Each row is followed by the grade that its hidden value falls in (each part has its own value, ranges and names):
[ -84   51  -65   25   83  -82   35  -97 -161  -69  -37  -60   92  -17
  -28   87   24  143   93   -1    6  -47   62   10  -32 -159    0  -50
   57  152  -66 -269 -148   77  106  -27   -3   30 -116 -105 -100   93
  -87  -45   36  104  -94   20    3   57  -58]
(42)
[ -38  135  -57 -216 -179  138  152  113   59  -37 -141   73  -76  -21
  -22 -232  -46   20  -51 -182    4  169  -92 -133  -57   83 -264 -150
   75  228  -44   60   -7  100  -33    8 -146 -223  268  -28  183 -169
  270    0    1   85  -15  181 -248 -192  -78]
(42)
[ 268  105  250 -201 -209  109 -204  308  106 -202 -107 -260  294 -102
 -124 -371  176  -30  -58 -292  -78  105  147  -30   42   52  -76  188
  -18 -112  251  161  219  194  140  -29  169   39 -182 -171 -163  184
 -155   44  346  -35  238  287  -29 -136  126]
(33)
[  22  105  -92 -121   49   70   -5  194   29  -71 -166  -92  196  -69
  -33  -59   83  -31  -29  -69   33  -49  130 -103   16  -13 -181 -150
 -116   61   39   -7    3  135   83  149  108  -65 -139 -175 -185   39
 -170  -44  197   50   -4   33   23   -5  110]
(34)
[ -28  118   46 -126    0   29  -64   24   45 -142  -92  -72   62  -48
  -37 -112   60   92  -81 -172    2  -87   24 -156   56   -9 -111   90
  111   42 -105   89   32  109   11  -74   -4  -13  -44   -9 -101   11
   59    8  126    4  -28  121 -106  -33 -113]
(27)
[-342 -147  260  -12  342 -240  105 -473 -376  127 -234   55  -72  214
 -221  -24 -109  -51   91  185 -153 -495  -24 -365  285 -164  107  -62
  146  233 -268 -304 -226  -97 -107 -342  -91  -25  -90   45 -144  -93
    4   16 -131  222 -132 -164 -197 -143 -693]
(34)
[  73  198  331 -111 -250   38  -11  -84   90  -77   76   29  -94  225
  -20 -142 -155    4  -65  -21  113   -6  -70  -44   57  -28 -226   54
  329  225  115 -178   13  120  -97 -377  -14 -144  -80  112   59  -30
  398    4  -12 -104  218  218 -341 -242   -4]
(33)
[   3  101    0 -186   83  136  -71    7  -32 -203  -19   18   57 -126
  -65   -9  102  194  -99 -198   72  -57  -40  -14  -56 -118  -74   48
  126  -12 -199   61  -78   45  195  -21   40   96  -85   -2 -170   92
 -100   68  -48   37  -73  131  -65  104   81]
(29)
[-278   17 -254  -42  124  -61  252   92  -56   83 -294   75   99  -88
  -22   23  -18 -105  200  102 -144    7   42 -182  -10   21 -125 -459
 -170  166  -15 -289  -20   35   81  146  -57 -224   39 -216  -46 -125
 -147  -90  207  145  -75 -121  -30  -82 -171]
(29)
[ 157   83   49 -160 -107   35    3  177  119    8    4 -130  166 -182
  -54 -329   99  -56  131 -165 -158  103   -8  -70   12  114  -34   18
  -52 -150   75  173  180  115  118   98   67  -90   32  -78  -77   -2
  -59   26  245  -63  121  144  -65  -83   35]
(42)
[ 112   86 -164 -173 -273    0   46  147  173   36  227 -169  254 -281
  -45 -351   90 -200  139 -209 -243  148 -151   20 -120   78  136  114
  -77 -218  161  164  197   87  154  193   91 -117   87    8  -89   19
   15   29  140 -174  111  149 -104  -91   89]
(42)
[  32  117 -258 -141  -32   31   56  296  144  -44  -53  -25   83  -98
   42  -65   59  -48   87    3   14   50   37  -98   36   10 -162 -173
 -186  -67   71  -42   72   22   92  243  109 -162   45  -93  -96  -26
 -131  -80  220  -62   63  134    6  -30  208]
(27)
[ 160   19   44 -245 -218  139  -84  297  148 -187   87  -45   -1   64
  -66 -167   79 -140  -41  -44   50  133  -38  113   74 -106 -139    0
   52   66  272 -163  150  -14  145   81  169   -7 -108    4   -1   54
  -63 -120  195  -91  262  210 -101 -111  366]
(42)
[ 165  287  -69 -305 -325  183  -67  386  321 -286 -131  -59  137 -147
  -15 -181  160   25 -209 -370   -2  223  -61  -62 -108  118 -251  143
   63  -64   28  194  242   97  144  -42   13 -155    5  -59  -34   76
   64   62  216  -82  123  378 -166 -131  172]
(27)
[ 171   98    4 -257 -130  146   93  122   93  -25  -16   99 -207   74
  -23  -84  -72   39 -103   -5  135   67 -167  -53   60  -15 -265   -6
   67   96  -99  -40  -86  -38   24  -56    5 -221  178   42   76  -99
   97   17 -251   59   63  272 -225 -163  143]
(42)
[-111  -18 -112  -98  188   -8   54   62  -33   43 -148  -20   33   55
  -20   -9  -15  -70   20  152   47 -227   98 -223  201  -73 -159 -142
 -136   75  -46 -153 -112    1   -9  113  111 -119  -37 -104 -159  -82
 -173 -103   24  113  -66  -11  -25  -49  -39]
(28)
[  75  160  232 -142  -19  -15   24  -44   19    3   29   10  -14   81
  -49 -289   59   52  158  -95  -47    1   -7 -119   75   40 -141    0
  190   43  -66   59   99   22   20 -126  -63  -66   11   77   65  -64
  215  -12  258  -51   89  152 -203  -64  -71]
(42)
[ 110  -63 -279   -3 -208 -257  139 -188    3  161  405 -128  -34 -156
  -34   52 -127 -124  158  134 -188  -56 -379   92  -19 -143  377  293
  -42 -197  -34 -235 -105  -97   74    4   98 -174  140  148 -137   55
  -35   42 -444 -129   26  118  -94 -103  -64]
(42)
[ 406   22  141 -202 -150   -8  -73   78  138  -47  137 -100 -107  -40
 -107  -34   16  -25  -88  -11  -14  -42 -257   54  117  -44   37  317
   79 -189  -84   25   70  -58  113 -140  163  -91  -77   97 -172  106
 -141   87 -227  -92  198  245  -98 -109  143]
(34)
[ 276 -105   62   72  -59 -240  -23 -193   82  172  356 -300   33  -70
  -43   59  -32 -170  107  185 -168 -182 -214  143  133  -81  263  394
  101 -121  -21 -163   49   59   38  -68  189  -49 -260   66 -240   86
 -146  -71 -172  -99   67  -97   13  -10  -25]
(25)
[-214 -176 -456  165   -7 -477  224 -279 -118  301  261 -208  133 -112
  -32  115 -123 -319  323  326 -343 -264 -201  -82   87 -166  479  116
 -220  -98   37 -454 -119  -99  -21  131   95 -203   37   26 -219   -4
 -154 -110 -196  -49 -103 -163   21  -95 -356]
(25)
[  62   62 -141 -230   78   56   75  101   64    6  -96   27   15  -63
  -56   12   49  -28  -68   23    9 -126 -103 -148   74  -30 -121   47
  -87  -99 -213  -26  -77  -94  139   22   91 -181   11  -49 -183  -12
 -219   40 -194  101  -67  152  -92  -43   38]
(27)
[ 241  117  210 -122 -181   71  -66  150  202 -181 -138  -70 -158   76
  -15   59  -13   92 -204  -67   95   84  -81   21   94   31 -278  146
  246  188  -50  -94  116  133  -11 -258   -1 -124 -144  -42   15   22
   69  -39   29   31  139  177 -133 -148   52]
(27)
[-148  -23  -80 -119   50 -143   90 -116  -75   38   16    7   10 -108
  -98 -172   19  -24  175  -37 -217 -125 -142 -207   87  -45  165   46
   -7 -126 -147  -30    2 -105   69  -25  -35  -77  161   80  -79  -52
  -13   45    5  -15  -32   93 -137  -80 -307]
(28)
[ -41 -186 -334  -18   97 -160  104   10  -29  162  112 -126   43  -16
  -44  157  -74 -304   78  344  -63 -271  -97  -33  181 -194  140  -39
 -250  -14   69 -369 -133  -80   37  245  251 -141 -110  -51 -275  -10
 -352 -156 -201   25  -21 -139   74  -46   59]
(29)
[-257   35 -158  -79   69   39  149   88  -67  -19 -289   22   53   70
  -15  -33  -10  -58    6   23   16  -17  131 -176   39  -31 -267 -323
  -42  369   19 -239  -84  102  -29  105  -72 -149   15 -189   51 -133
   22 -157  181  208 -119  -59  -83  -96 -126]
(25)
[ 206   94  -46  -15  139   15   -6   75    0  115  -16 -296  282 -232
   11 -241  172   69  129 -171  -71  -18  176  -57  -19  116  -92   34
 -109  -32 -116  344   25  295   50  310   55   -3  -76 -206 -146   -4
 -137  -57  262   93 -169  -75  137  153   29]
(42)
[ 184  -12 -186   -3   63 -134  109   78   22  203  126 -203  204 -237
  -32 -116   99 -162  298   49 -209   -3  -40   42  -17   38  124 -103
 -205 -146   16   46   99   95  134  344  127  -91  -82 -107 -188    8
 -256  -73  210  -58   10 -139  136   83   98]
(34)
[-121  106 -312 -125  105 -123  129   21  -87   59 -104  -69  221   -1
  -70  -68  137 -138   85  -14  -93 -178   49 -213    9  -70  -23  -55
 -173   46 -119  -69  -74  -76   58  182    9 -145  -24  -73 -136    3
 -103  -67  132   94 -173   25  -27   12 -115]
(34)
[ 276  203  171 -178 -196  273  -70  178  216 -277   -1   91 -285   65
   56  135  -80  254 -274 -116  330  192 -134  166  -38  -41 -427  -37
  339  267  -66  -50    3  178   35 -171    4  -56  -81   44   71    1
  196  -16 -106  -46  154  215 -167  -41  382]
(29)
[ 177  224   69 -108 -123  162 -107  225  189 -264 -150  -41  -50  -14
   66  106  -21  248 -231 -133  238   83   52  -14   13    4 -353   29
  135  117  -33  -20    5  216   23 -137   56  -78 -110 -102  -87   73
   27    9   29   -4   83  245  -67  -53  208]
(27)
[ -56  129 -111 -281   93  163   71  227    9 -141 -302   66  141  -99
  -86 -104  214   57  -34 -196  -33   74   50 -124  -62   11 -241 -136
  -37   54 -176   11   21  -32  253   77  -38  -81  -17 -183  -51    8
 -207    6  173  204 -108  150  -74   20   35]
(28)
[ -46  -49   79 -174  -69   41   20  -48 -120  -60  -51  -21   55  -99
 -157 -185  -33   -3  -15 -117 -109  -30 -109  -79   10  -88   88   53
   33   -3   -2  -77  -89   25  118 -109   32  -24   74  -34 -105   38
  -74  108 -188   86   39  161 -161 -159 -164]
(33)
[  29   39   30  -90 -205    5    9  -10   38  -85   23  -50  -21  -50
  -45  -27 -125   23  -84  -47   -8   17 -135  -24   12  -62   -2  101
   87   46   60 -165  -58   97   23 -177   48 -114   36   -8  -83   40
   55   63 -214  -16  101  192 -172 -197  -62]
(42)
[  74   21  -96  -90 -178 -111   41   61   77  -78  -23 -116    3  -76
  -67   13   45  -41  -10  -61 -149   62 -165    6   10  -35   64  189
   57   19  -39 -170   84  -11   89  -92   -9 -128  -13  -29  -37   62
  -59  -19  -11   23   39  145  -81 -122 -112]
(28)
[ -49   69  -88   82    5 -304   26 -226 -138  119  164 -157  137  127
  -12   22 -127  -58  150  220   -9 -336   42 -182  157 -185  162  176
  -94  -66   58 -321 -216  -21  -90 -122  150 -130  -75   37 -253   98
   -1  -11 -152  -70    8  132  -74 -114 -166]
(33)
[-589   32 -281  -48  236 -134  305 -194 -343  152 -310  112  260   -3
  -94 -146  -40  -95  249   46 -186 -206  142 -401  -29  -79   -3 -425
 -196  211  -83 -298 -268  -32   21   70 -143 -187  168 -179  -62 -136
   -4  -12   71  258 -273  -77 -153 -111 -505]
(33)
[ 239  152  117 -216   82  264  -65  311   57 -152 -322  -16   63 -161
  -39  -98   62  233 -140 -197  157   62  125 -119   19   88 -350 -169
  -94  -35 -107  236  -28  212  131   60   98  -55  -24 -233 -185   41
 -240  117   46  119   45  199   19  -16  195]
(34)
[ 186   50 -135  -31  -25    2    8   20  106    9  103 -158   64 -211
   26  123  -13   67  -57  -11    9  -35 -120   70  -36  -27    1  168
   -1  -81 -135  -10  -65  149  110   45  122  -89  -96  -79 -228   70
 -179   21 -228   12  -65   34   28   44  106]
(28)
[ 200   64  293  -37 -113   67 -102  100   57  -70    9 -108  -56  111
    5 -138 -119   60   -7   37  150    4   99  -11  164  -26 -218  -50
  101  139  218  -93   14  232  -85  -97  134  -37 -106  -50  -47    3
   88  -59  114  -68  244  133  -84 -153  153]
(33)
[-379  101 -363  -99  -40 -146  267 -201 -134   85   -8  157  -11   -4
  -16  -26 -170  -18   99   52  -72 -146 -165 -303  -25 -106   58 -108
  -78   46 -142 -256 -269 -133  -37  -68 -111 -281  353   84  -15 -120
  204   74 -315   38 -156  182 -279 -191 -349]
(42)
[-121   83 -112 -285 -142   59   83   17  -61  -85   52  101  144   -5
 -139 -143   16 -130    0  -68  -58  -28 -145  -59  -84 -170   46   15
  -12  -51   63 -246 -106 -162  229  -89   79 -111   35   32 -120   82
  -57   93 -197   10   65  285 -254 -154   48]
(33)
[ 139  185 -184 -288  -96  -14  163   28   67  -27   13  150  -94   67
  -81  135   42  -29  -81   33   33  -36 -302  -37  -48 -103  -98  133
   47  -49 -282 -215 -105 -280  199 -169    1 -277   29   93  -74   55
  -63   92 -357   49  -16  313 -232  -89  100]
(34)
[ 174  148  184 -354 -154  280 -100  450  143 -335 -265   44   49  -69
 -124 -283  216   59  -83 -339   11  288   43    5  -33   56 -306 -173
   79   55  116  124  272   64  236   28   20   23  -62 -115   37   63
  -87   17  455   -6  250  282  -98  -85  266]
(34)
[ -76   23 -115  -91  -60 -118   86  -47   15  -52    7   61  -93   89
  -41  192  -86  -46  -11  174   -4 -115 -172  -54   90 -168    8   60
   55   42  -54 -449  -97 -148   83 -199   58 -173  -52   37 -113   42
  -78  -19 -221   14   50  153 -158 -141  -56]
(28)
[ 192  320  -60   21  -26  -33  -23  -33  141  -45   60 -151  149 -226
  110   54   29  309   -6 -193   57   -7    0  -53 -121   90 -109  203
   90 -142 -259  208  -31  250   53  -87   -2 -104  -58  -57 -203   98
   65  113  -22  -69 -114  169  -20  101   12]
(28)
[-201 -127 -217  137  140 -381  173 -409 -193  172  246    5  -65   26
  -46  345 -176  -96  243  401 -138 -334 -249    2   95 -297  356   37
   21  -18 -135 -623 -242 -177   66 -136   86  -95 -123  115 -256   55
 -161  -44 -362  -32  -63 -140  -46   -5 -237]
(29)
[ 182   18  -83  -77 -167 -136   24  -49   63   83  416 -157  146   33
  -56  -38   47 -272  156  140  -96  -60 -168  199   -8 -178  177  215
   44  -77  168 -303   39  -82  170   42  211  -62 -243   92 -160  129
  -91 -103  -38 -154  140   57  -74  -12  260]
(33)
[ 186  228 -278 -189 -154   30  172  215  192   10 -148   19  -98 -209
   55  -57   -9  164  -41 -167  -10  161 -185 -188  -60  176 -204   44
 -110 -115 -291  226   -2   36   14   51 -106 -362  374  -48   37 -100
   66  116 -168   43  -79  325 -124 -126  -49]
(27)
[ 455  199  136  -18 -139  -90 -199 -127  167  -94  343 -243  -67  -82
   42   60  -14  257 -138 -121  127 -148 -180   60   63  -51   58  589
  239 -222 -236  232  -18  141  -31 -214  129   11 -123  196 -236  174
  114  110 -257 -216   48  264  -54   59  106]
(29)
[ 269  323  361  -89 -101  254 -238   39  136 -300   91 -128   95 -167
   36 -211  104  388 -134 -486  184  154   85  116 -168   74 -274   64
  407  109  -71  458  139  455   48  -80  -30  214 -200   27  -53   97
  312   73  337 -170   71  114  -73  161  231]
(34)

Next part:
[ -42   46   34   45  -58  274 -295  -98  -57   98  134  -64  104   70
  -81  264  219  203   66  200 -197  -54 -292  -26 -121 -190   58  -27
  302  -12   52 -152  -98  -51  101    1 -485  143  273   97  230 -339
 -113    7  -14  -95 -328  141   35  -54 -256]
<89>
[  17  -71  -82  -71   90    6  -23  101 -102   31  -31 -119  103   98
  165 -108  -77   13  -42 -166   23  -79  -64  -93   52  124    4  -60
  -59    1   24  -17  -35   52   11 -171   54  -68  157  -57  -19   84
  113  -67  144  167  100    1  -52   83   99]
<95>
[ -48   19   48  -46  -18  196 -213 -117 -142  259 -206    5  102  -61
  -45   89    9  142  288  113  225   68 -189   36 -163   18   87 -243
   47 -151  -12   30   21  -18  -87  -69   -3    6 -384  136 -142  206
  274   76  -14  259  221  -95  216 -132  -51]
<107>
[ 137  145 -128  172  174 -127  212 -207  -38 -288   77   66  114  122
  138  -37  198  118   81    7   94  -23  190  -45  -36  137  117   22
  114  122  366   -4   47   74  151  222 -136  -37  124 -112  380  -88
   -3   47  -64 -372 -145    7  242   12  115]
<97>
[ -80 -104 -175  -14  -50   -4  -84  232  -91    3  -55  106 -104   34
  117 -139   11 -191 -126 -251  -83 -255  196 -241   43  134    2  163
 -268   17  -32  265  -94   76 -125 -445  191   27  297 -167 -258   65
  -25 -277   72  271  173 -103 -149  162  117]
<90>
[  -5    7  -93 -138  104  -17   93  -80  -39   24   84   65  -40  153
  212  -65  -60  -40   45 -106  -53  -35   -2 -173  -20  -22   21  -46
   46    2  -37 -157  -74  -99   87  166  -53 -143  270  -31   85   26
  -62  -32  164   94  -82   20  -17  -13  -31]
<83>
[   4    8    7  -45   63   95 -151   81  -60  144  -65 -117  171   48
   59   12   -4  117   43  -11  -40   47 -141 -119  -16    7  116 -109
  -10  -97  -54  -72 -153  -12   -3 -118 -127  -61   66    9   24   -9
  171   45   71  306   35   41  -82   -1   89]
<95>
[-146   69  179  -21  132  530 -194 -110 -146  230  -23 -183  224   -2
  -17  349  248  274  305  137  -99   10 -321    3  -64 -237   76 -346
  326 -146  -86 -215  -72 -252   -2  -52 -606  -30  119  248   40 -282
  149  132 -148 -120 -341   25   97 -221 -167]
<104>
[  56   63 -178  179 -255 -120 -193 -206  -36  -19  130  225  -88   -6
   36  -81  122   41  -55  182  -10  -53  155  -26 -143   63   62  131
   80  203  406  248  123  121   29   21   -2  130  -31  -16  206    4
  -64   91   70  -21  112   71   22   95  -51]
<97>
[ -49   93  -74   35 -147  135 -244 -231   -6   33  249  136  -90   95
  103  134  173  134  -50  240 -248  -29  -61  -89 -166 -147   19  105
  238  133  210  -42  -38  -66  165  239 -343  110  400   92  231 -266
 -239  -15   38  -31 -271  118  -39  -15 -288]
<83>
[ -23   18  -11 -108  135  108   25  -77  -87  103   40  -61   74   84
  178   22   18   76  125  -47  -36    6  -90 -114  -25  -78   37 -186
  132  -27  -26 -155  -39 -134   54  104 -183 -173  172   45   84  -55
   76   80   99   37 -120   32  -41  -51   14]
<104>
[  92  -41    8  -55   46   40  -13 -183  -57   72    9   75   34   35
   81   -5  -58  -43  217  -76  199  -69  -43   90  105   61  115 -230
   23   90   43   43   22  -47 -150 -143  -25  -48 -225  127   64  301
    0  171   57  -16  260  -57  221 -105  148]
<89>
[  59  107  -59   79  108  -17  106 -123  -81  -28  -47   63  144   60
  127   -2   36  117  148    4  139   48   42  -36  -39   68  132 -100
   43 -104  124 -145  -48  -16   34  100  -75  -24 -104  -31  156  138
  177  126  -38  -37   37  -28  215 -112   37]
<104>
[ -49  -16  -88   10  -62   84 -228  -94  -37  115   48   44  -52  -52
   55   70  177  107   71  127 -151   -8   28 -147 -132  -96   89   -3
  145  108   97  214    3  -49   26  -16 -192  -62  207   32   51 -224
   -6    9   49  206  -68   85 -214   62    5]
<95>
[ -28   62  -49  -53   13  108  -95  -75  -54   36  124   52  -31  123
  131   80   79   75   35   91 -137  -31  -93 -130  -83 -115   54   39
  101    8   36 -109  -97  -62  103  140 -189   -3  328   29   47 -141
  -67  -77   51   89 -188   54  -25  -22 -135]
<95>
[  20  -35 -118 -207  168 -164  208  213  -82   35 -122   -8   -9  165
  163 -315 -190 -211   35 -328   78  -70   84 -310   52  142   49  -41
 -258  -67 -145    1  -72   22  -26  -96  303 -281  116 -172 -191  178
  190 -142  265  358  150  -67 -101  143  264]
<92>
[   8   41   60 -234  285   38   41  314 -139   65 -222 -203  218  191
  159 -185 -136  -82  -37 -372  176  -69  -94 -226    0  228  -28 -150
 -409 -193 -189 -124 -244  114  -52 -168  286 -195   61 -157 -219  208
  188 -223  118  256  176 -269  104   76  338]
<104>
[  43   58 -104   79 -244  -46 -300 -152 -102   75   94  129  -28   43
  -10  -22   61   59  -72  168   69  -75  -83   25 -235   39  -45   80
   51   80  288   68   58  185   42   39   85  184 -110  -28  154   65
  -91    2  114  -39  118    5  144   68 -150]
<83>
[  54   95   88 -118 -138   66 -292 -138  -96  205   79  150 -130   38
 -147    3  142 -142  226  132  111 -118 -107  -50 -169 -152   63 -138
  -46  176   57  258   27   50 -181  -59   74  -93 -251  103  -73    6
 -126   59  118  -18  112  -89  115   52  186]
<83>
[  19   81  115  -86   93  191 -286  -45  -23   57    3 -135  109   60
  -23   41  226   78   49   13  -27  -47  -73 -104  -98   62   52 -155
  -41  213  135  269  -63   55  -17  -60 -185 -120  148   95   94 -238
 -109  -48    8   -2  -47 -109   16  107  280]
<110>
[  70  197   27  134  251   79  150 -143  -61 -117 -162  -81  357   88
  154  -13   67  267  135  -20  223  150   55   16   -6  273  158 -211
    1 -113  262 -162  -51    8   98  153 -187  -23 -149   38  252  147
  303  161 -164 -112   38 -119  388 -155  125]
<90>
[ -34  220 -170  405  194   29  211  -24  -49 -224 -266   41  339  -23
  -54  141  330  388  188  133    3  172  198 -202 -189  137  290  117
  180 -370  208 -176 -125   11  240  142 -395  133   65 -216  304 -258
  437   -2 -328  -33 -320   61  244 -130 -155]
<92>
[  31   74  -28  183   14  123  -60  -67  -90  -14 -100   -8  230   25
   39   54   48  200   99   75  119   32  -44   73   34  155  163  -76
   39 -105  201  -63  -29   36   -9 -156 -171  167 -148   69   90  161
  259  109 -129   39  116   -5  265 -123  -47]
<95>
[  30   -5 -125  -61  -30    0  -87 -200  -36  -74  229   62 -172  128
  113   -8  137   24   39  134 -127 -100  -26  -89  -87  -79    8   86
  218  311  252  172  144   10  155  200 -132  -67  400   49  116 -267
 -192 -121  154  -58 -206  128  -90  140  -84]
<107>
[ -39   61 -195  156   75  -17  207 -141 -125  -78 -107  124   68   22
   82   21   92  147  201   35  102   17   95  -92 -139   54   92   14
  198 -188  148 -148   79  -34  142  152 -100   39  -11 -108  117   16
  256   -2  -55  -74 -116   37  212  -98 -229]
<92>
[  15  188 -256  284  237 -135  460 -243   24 -334 -186  136  177   81
   38  -64  190  257  241   57   72  184  312 -211 -142  248  251   79
  271 -142  336 -114  100  -46  351  435 -309  -30  104 -153  417 -171
  324   15 -142 -116 -311   97  306  -77 -176]
<110>
[  38   68  -72  128   43   94  -29 -161 -126 -133   11   17  117   96
  138   63   86  175   35   64  151  -69  -43  112  -45  167   16    6
   69   22  314  -47   59  108   90   30  -62  183   29   28  108  110
   54  -67 -102 -205   29  -71  353  -68 -134]
<95>
[ 141  -21 -191  200  158 -114  146 -197  -93 -249   24  -24  171   51
  173   49   97  228   76    8  166  -28   39  113    4  167   80   15
  217   37  322  -81   84  118  149   74  -91   91   41 -118  350   65
   84   33  -56 -274   -3   73  247  -33  -33]
<107>
[  35  -59 -175   78 -178  -59  -49 -103 -104   12  135  232 -144   63
  -52   12   36 -124  108   44    8 -212  -34  -11  -25 -104   55  108
  136   33   68   -1   58   34  -57 -173    1  146   -5  -61   58   77
 -104  -13  117  -99   15  116  112    8 -190]
<87>
[  21   52 -171  220   88  -27  183 -124  -20 -109  -74  217   51  -33
   64   87  140  107  254   56   14   37  222 -104   35    6  300   49
  117 -139   67  -19  -78 -106    0  -40 -224   41    9  -66  114   44
  202   94 -167   91  -29   75  119 -154  -28]
<95>
[ -52  181  -95  140  -30   51  103  -62  -75    5 -122  182   57   76
  -71  -15   87   85  222  141   30   71   47 -174 -131    8  203   42
   79 -217  103 -123  -10  -55   86  110 -161   64  -75  -12    4  -16
  306   19  -64  129 -131   45  217 -101 -209]
<104>
[  25  -64 -109   44 -337  -21 -343 -211  -65  169  132  246 -214  -71
  -75  -37   85 -111   80  154   24 -161   36   31 -100  -56   41    4
   81  274  226  402  172   62 -165 -225   57   83 -189   99   12   86
 -149  108  150   58  255   51  -25   92   -2]
<87>
[  57   95  -74   90  298    8  277 -201  -75 -202  -92   27  139   71
   63   39  204  108  292  -72  182  -18  131  -61  -52  119  130 -131
  144  -11  166  -24   53  -28   95  157 -167 -118    6  -72  235  -57
  104    7 -116 -321 -152  -69  333  -78   96]
<87>
[ -67  -57 -123   -3  -73  -11 -147  355 -103  113 -199  -29   79   43
   13 -204  -90  -94 -143 -207  -27 -114   42 -255    1  202   47  104
 -312 -152  -66  136 -139  140  -95 -469  214   43   80 -167 -259  125
  239 -197  122  497  244  -60 -141  166  115]
<92>
[ -41    4  -85 -141   58  -29   -1   35  -14  124  -84   82  -33   73
   32  -81  -30  -64  110  -94  -46   13   12 -291 -115  -11   98  -23
  -41 -101 -157  -20 -132  -64   31   53    0 -162  126  -83  -23  -19
   48  -79  164  363  -12   -1  -85   33   34]
<110>
[ -12  170  -42  111 -193   46 -200  -82  -82  102  -25  165   20   40
  -93  -13  106   70   74  213   34   20  -27  -91 -209   -1  108   47
    5  -60  202   40   -7   73   14   38  -49  128 -156   23   27    4
  128   43    3  113   25   -2  158  -10 -123]
<90>
[   1  -13 -150 -160   42 -163  116   82  -50   46  -65   17  -11  158
  241 -363 -235 -123 -100 -240   51   -7  111 -245    5  237  -16  -28
 -192   23   61   18   19   33   61   37  261 -196  119  -87  -64  219
  153  -63  295  360  201  -42  -94  145  127]
<90>
[ -24  -70 -107  -86   58   -3    8  198 -100   65 -110  -38   57  111
   98 -128 -131  -62   -7 -185   12  -82  -59 -178   45  107   52   18
 -144 -137 -114  -61 -108   39  -19 -235  123  -32  134 -103 -169  143
  178 -155  144  355  120   -7  -43   62   28]
<95>
[ -88   53   32 -149  142  181  -27  -13  -86  148  -79  -33   50   81
    5   53   90   25  212  -44  -30   -7 -116 -215 -134  -93   52 -167
   68 -115 -148  -96  -93 -124   35   74 -169 -177  132   17  -34 -145
   74  -59   65  119 -182  -39   26  -38  -11]
<83>
[ 106   48 -308  213 -177 -271  115 -208   19 -148  116  291  -84   98
   89 -132  -58   73   18  201  -27   64  141  -62  -27   70  205  256
  189   38  330  -52   94   50  181  200  -47  157   51  -68  255  108
  106   85  111  172   22  258   60    6 -263]
<107>
[ -51 -133 -321 -144  -14 -272  132  162  -93    9 -120  133 -186   93
  200 -351 -209 -203  -91 -266   39 -113  188 -329  -98  201  -55  188
 -201  -41  -30  138   52  108   71  -46  466 -134  207 -268 -237  187
  125 -312  319  481  215  -28 -183  228   -2]
<95>
[  29  126  -83  133    0   16  -42 -187  -70  -79  -13   97   89   50
  104   -4  121  145   33   78  111    4   92   -7 -130  157   54   -3
   35   32  316   37   31   77   82  121  -63   89  -31   -6  183   58
   47   22  -69 -114   39  -75  255  -37  -39]
<97>
[  10   61    2  -97   84   64 -149   50  -85   41   31  -63   50  106
  113   -4   98   35  -24  -37  -31  -67  -64 -158 -110    2    2  -23
  -87   40   39   36 -121   66   32   15   -2  -90  228  -55   -1 -114
  -42 -126   70   76  -50  -79  -34   87  140]
<92>
[  63  107   97 -144  -91   95 -243 -180 -115  154  115  116  -61  113
  113  -23  -25  -68   71   64  186  -91 -130   71  -87   -6  -28 -159
 -131  146  140   60   -8   58 -126   45  149   -5 -193  159  -72  268
 -131   54   91  -41  244 -187  253  -44  103]
<90>
[  60  -39   34  -61 -150   69 -287 -175 -112  211   18   25  -10  -14
  -88  -34   18  -39  168   63  188  -99 -159  103  -74   17   13 -228
   62  187  153  236  158   72 -159 -194   52  -16 -354  154   25  162
   -9  155  158  -17  273  -31  139   40  107]
<110>
[-102   38  133 -168  263  287  -50  184 -163  213 -298 -270  319   79
   33   10  -27  104  152 -215  136   24 -234 -147  -66  115    5 -332
 -121 -299 -216 -202 -169  -47  -33 -159  -62 -155  -63   11 -149   69
  326  -60   14  207   22 -185  148  -72  118]
<97>
[ -26   95   16  -35   30  136  -13 -129 -141   70  -44  100  -14   67
  -36   29  117  -25  267   35  149  -87  -54  -52 -122  -37   50 -141
   46  -20   62   26   62  -29  -48   18  -32  -47 -132   59  -69   31
   73  -14   -5 -120  -29 -101  266  -61  -22]
<97>
[ -49  -82 -108  -42   15   27 -111   -6  -33  139  -75   12   45  -24
   82   -8   -3   47   39  -87  -53   -7    7 -159  -70   37   61  -64
   46  -61  -65   31  -86  -50    1 -106  -82  -61  101  -48   67   13
   49    9  108  294   77   28 -119   13    7]
<110>
[ -57   31  -86  -46  -11   92  -73 -136  -63   15  150   86 -112   78
  143   24  148   11   36   41 -140 -103   41 -150 -102  -90   -8   10
  136  149  133   81   40  -75   80  118 -168  -73  355   29   65 -211
 -134  -67   78  -56 -192   29  -79   50  -75]
<90>
[ -31   80   16   -8   45  115   15  -30 -123  181 -189   36  161   50
  -89   27  -29   59  285   12  165   57 -164  -74 -103  -12  134 -197
   53 -296 -112 -240  -73  -67  -35  -33  -81  -12 -306   21  -15  171
  300  107   20  146   38  -21  266 -159 -101]
<83>
[  30 -113 -164   -8    6 -113  -61  -26  -45   97   38  -13   73  -25
  300 -106 -100   59 -117 -152  -33   -5   97  -85   30   93   12  -78
   12   28   63   -4  -60  -17   -9 -102   23  -91  111  -85  179  167
   43  153  172  224  222   55 -222   40  128]
<90>
[ -18  220   10  158   26  111 -138 -119  -53   34 -166   71  191  -36
   -5   71  217  241  126  158  100  133   93  -97 -227  117  162  -69
  -25 -119  220   67  -93   39   41  113 -156   49 -165    8  121  -28
  213   77 -184   84   28 -126  222  -91   51]
<90>
